Below are the code and all the weights of a small trained network. Each question names an input and a target symbol and asks about switching units off, where a switched-off unit gives its printed mean instead of its output.

import numpy as np


def w(rows, s, z=0):
    codes = np.array(rows[::2]) - 128.0
    scale = np.full(codes.shape[1], s)
    scale[-1] = z or s
    return codes * scale


def softmax(a):
    e = np.exp(a - a.max(-1, keepdims=True))
    return e / e.sum(-1, keepdims=True)


def log_softmax(a):
    a = a - a.max(-1, keepdims=True)
    return a - np.log(np.exp(a).sum(-1, keepdims=True))


def net(x, mask):
    ids = ['αβγδεζηθλμπστφψω'.index(c) for c in x.split()]
    T = len(ids)
    res = E[ids] + P[:T]
    u = 0
    for l in range(3):
        r = res
        for j in range(2):
            rows = slice(2 * j, 2 * j + 2)
            q, k, v = (r @ M[l][rows].T for M in (Q, K, V))
            z = softmax(np.where(np.tri(T) > 0, q @ k.T / 2**0.5, -1e9)) @ v
            o = O[l][rows]
            res = res + np.where(mask[u + j], z, o[:, -1]) @ o[:, :-1]
        u += 2
    return log_softmax(res[-1] @ U[:, :-1].T + U[:, -1])


Q, K, V, O = {}, {}, {}, {}
E = w([
[134,109,199,124,46,135,89,98,135,72],'α',
[129,106,114,94,81,91,132,217,154,84],'β',
[243,143,88,157,145,139,17,161,183,73],'γ',
[214,183,105,138,122,129,85,189,126,73],'δ',
[159,99,217,150,87,138,79,136,156,213],'ε',
[209,220,98,136,96,120,158,212,88,92],'ζ',
[206,193,110,138,139,146,78,182,123,88],'η',
[102,186,126,115,178,97,124,66,183,123],'θ',
[215,91,92,176,101,67,198,104,138,207],'λ',
[178,5,143,84,100,162,49,107,158,139],'μ',
[176,59,141,71,111,169,86,88,124,178],'π',
[109,95,91,194,51,156,126,111,198,105],'σ',
[133,72,158,194,162,71,125,188,146,155],'τ',
[139,147,80,111,225,104,198,143,69,155],'φ',
[182,58,134,64,152,159,88,92,121,189],'ψ',
[160,54,142,197,106,152,112,143,128,84],'ω',
],0.019)
P = w([
[170,211,95,166,84,53,1,133,59,127],'0',
[161,203,100,162,86,64,44,133,71,142],'1',
[163,196,104,153,98,81,83,135,77,142],'2',
[163,187,115,145,111,95,111,135,96,143],'3',
[164,169,131,136,119,105,135,128,116,137],'4',
[167,150,146,125,129,119,158,129,138,123],'5',
[174,140,155,120,138,135,179,130,162,105],'6',
[178,134,172,108,151,149,209,130,179,96],'7',
[183,119,182,97,161,167,244,144,187,91],'8',
[196,90,202,96,158,180,244,135,224,69],'9',
],0.011)
Q[0] = w([
[67,120,130,113,124,148,130,165,107,144],'L0H1',
[16,52,134,102,117,85,178,88,147,160],'L0H1',
[248,198,135,117,160,114,103,175,103,108],'L0H2',
[121,88,143,58,172,93,128,98,90,152],'L0H2',
],0.012)
K[0] = w([
[98,151,80,187,133,105,89,60,134,151],'L0H1',
[110,167,60,146,83,73,4,132,1,151],'L0H1',
[171,93,193,81,201,180,229,147,203,126],'L0H2',
[201,140,136,55,175,40,73,144,54,136],'L0H2',
],0.0096)
V[0] = w([
[174,2,72,133,15,124,156,199,82,142],'L0H1',
[92,127,40,98,73,29,194,84,216,152],'L0H1',
[23,91,187,134,41,178,109,129,201,99],'L0H2',
[102,159,190,145,87,146,106,175,166,246],'L0H2',
],0.0066)
O[0] = w([
[155,109,112,152,69,205,136,222,79,174,246],'L0H1',
[20,125,78,154,1,165,154,108,241,195,69],'L0H1',
[105,219,161,154,210,215,128,139,112,193,2],'L0H2',
[208,241,195,56,136,14,123,84,179,201,129],'L0H2',
],0.0086,0.0054)
Q[1] = w([
[142,198,130,171,89,122,87,178,170,132],'L1H1',
[213,166,32,78,154,122,103,233,180,69],'L1H1',
[157,127,164,185,135,101,86,102,152,101],'L1H2',
[1,75,182,123,156,107,150,92,140,203],'L1H2',
],0.009)
K[1] = w([
[109,116,168,173,177,124,178,165,163,128],'L1H1',
[139,57,139,81,182,182,213,156,208,97],'L1H1',
[171,177,145,76,146,129,176,155,169,93],'L1H2',
[120,179,49,169,108,84,1,114,72,143],'L1H2',
],0.0092)
V[1] = w([
[115,96,192,255,126,84,156,92,83,177],'L1H1',
[136,108,151,219,61,115,90,112,137,61],'L1H1',
[176,141,137,165,90,177,149,20,68,139],'L1H2',
[169,15,106,101,197,151,111,106,181,167],'L1H2',
],0.0079)
O[1] = w([
[124,42,163,233,197,137,141,142,177,106,88],'L1H1',
[121,154,161,85,197,155,166,117,103,179,255],'L1H1',
[255,164,98,186,121,147,226,1,59,115,132],'L1H2',
[127,139,119,210,114,33,64,92,62,203,141],'L1H2',
],0.0096,0.0083)
Q[2] = w([
[165,138,189,101,70,191,54,77,183,228],'L2H1',
[180,72,27,145,201,120,165,90,114,168],'L2H1',
[118,103,134,136,191,44,210,84,165,210],'L2H2',
[183,165,226,100,137,206,161,3,155,50],'L2H2',
],0.0051)
K[2] = w([
[113,148,237,39,96,103,190,134,99,245],'L2H1',
[123,58,73,132,219,57,211,110,74,167],'L2H1',
[199,107,92,138,253,16,153,89,220,187],'L2H2',
[131,157,204,127,109,165,155,60,126,68],'L2H2',
],0.0051)
V[2] = w([
[178,87,80,139,170,174,34,133,224,157],'L2H1',
[98,74,212,106,78,177,114,137,96,155],'L2H1',
[111,52,254,97,116,92,138,69,157,139],'L2H2',
[83,140,81,132,95,147,111,121,147,91],'L2H2',
],0.0066)
O[2] = w([
[72,72,158,57,139,91,163,40,16,193,97],'L2H1',
[132,206,159,195,93,70,238,98,131,55,116],'L2H1',
[113,201,179,153,21,173,138,190,58,82,29],'L2H2',
[254,141,95,166,176,95,182,152,14,128,3],'L2H2',
],0.0063,0.0046)
U = w([
[141,129,164,126,39,164,138,117,90,25,115],'α',
[69,130,93,94,32,195,76,224,145,206,148],'β',
[138,35,150,12,98,161,130,77,40,216,131],'γ',
[166,78,147,78,144,110,139,140,128,118,75],'δ',
[183,156,222,100,132,41,170,137,181,185,15],'ε',
[202,45,141,81,121,123,164,138,206,80,11],'ζ',
[158,73,149,79,120,109,127,125,129,117,84],'η',
[62,132,109,111,131,52,158,33,225,86,254],'θ',
[160,60,101,138,8,120,148,99,177,179,118],'λ',
[100,172,115,167,138,106,119,176,78,214,129],'μ',
[146,176,115,180,109,72,133,144,124,122,147],'π',
[80,157,76,152,129,218,129,124,165,234,207],'σ',
[129,68,179,175,164,41,124,197,192,126,106],'τ',
[80,37,73,173,83,53,138,112,122,1,217],'φ',
[136,145,118,191,85,48,116,144,122,89,129],'ψ',
[155,58,142,169,160,165,146,169,61,128,137],'ω',
],0.0064,0.0065)

Each question gives the input, a string of symbols that net reads in full, and the target symbol t.
The units are the heads (2 rows each of Q, K, V and O). Each row of codes is followed by its name. A weight is (code - 128) times the scale printed after its matrix; where a second scale follows, it is the last column's (O and U).
mask holds one flag per head, layer by layer. A switched-off head (its flag False) gives its mean, the last column of its rows in O, instead of its output. The means were averaged over made-up inputs and are rounded, as every weight is.
A unit's drop is (log p(t) with every unit on - log p(t) with that unit switched off) / (log p(t) with every unit on - log p(t) with every unit switched off).
The circuit of an input: a set's keep is (log p(t) with only the set's units on - log p(t) with every unit switched off) / (log p(t) with every unit on - log p(t) with every unit switched off). Starting from all 6 units, units are removed one at a time, each time the one whose removal leaves the highest keep (on an exact tie, the one counted first), for as long as the keep stays at least 0.8.
units of the circuit, in order: the units of the circuit, biggest drop first
which heads matter: for each layer, one digit per head in row order, 1 if its drop is at least 0.15 and else 0, layers parted by /
input γ τ ω ψ ω φ, target φ: units of the circuit, in order	L0H2
input σ σ ψ ε ζ δ, target ζ: units of the circuit, in order	L1H2, L0H2
input γ ω δ, target ω: units of the circuit, in order	L1H1, L0H1
input τ φ τ ε ε φ σ β β, target β: which heads matter	00 / 01 / 00
input π π π τ γ, target τ: units of the circuit, in order	L1H1, L1H2
input π ζ ζ, target ζ: which heads matter	00 / 01 / 01
input α ε ψ η, target ψ: which heads matter	00 / 11 / 00
input ζ σ λ μ φ ω ε γ, target ε: which heads matter	01 / 00 / 00
input ζ β τ α η, target α: units of the circuit, in order	L1H2, L0H2, L2H2
input ζ β ζ σ θ θ ω γ, target ω: which heads matter	11 / 01 / 00
input β ζ δ α η, target α: units of the circuit, in order	L1H2, L2H2
input α β σ δ, target σ: which heads matter	11 / 00 / 00
input ε ζ ψ σ δ τ φ ζ, target φ: which heads matter	01 / 00 / 00
input ψ ω ε ω γ ζ σ τ β δ, target β: units of the circuit, in order	L1H2
input ε λ σ ε σ μ δ σ α γ, target α: which heads matter	00 / 11 / 01
input φ τ ω σ φ φ γ ζ, target γ: which heads matter	00 / 00 / 10
input ε π ε τ, target τ: which heads matter	00 / 10 / 00
input θ α β φ γ, target φ: which heads matter	01 / 00 / 00
input δ λ λ ω, target ω: units of the circuit, in order	L1H1, L0H1
input θ ε δ γ α λ μ ζ, target μ: which heads matter	01 / 01 / 00
input π θ γ θ σ σ ζ, target σ: units of the circuit, in order	L0H2, L0H1
input ε β α π ω ζ ω β ζ, target β: which heads matter	10 / 01 / 00
input λ γ μ γ, target μ: units of the circuit, in order	L1H2, L0H2
input ω ζ γ, target ζ: units of the circuit, in order	L1H2
input γ δ ω ψ μ ψ θ ω ω δ, target ω: units of the circuit, in order	L0H2, L0H1
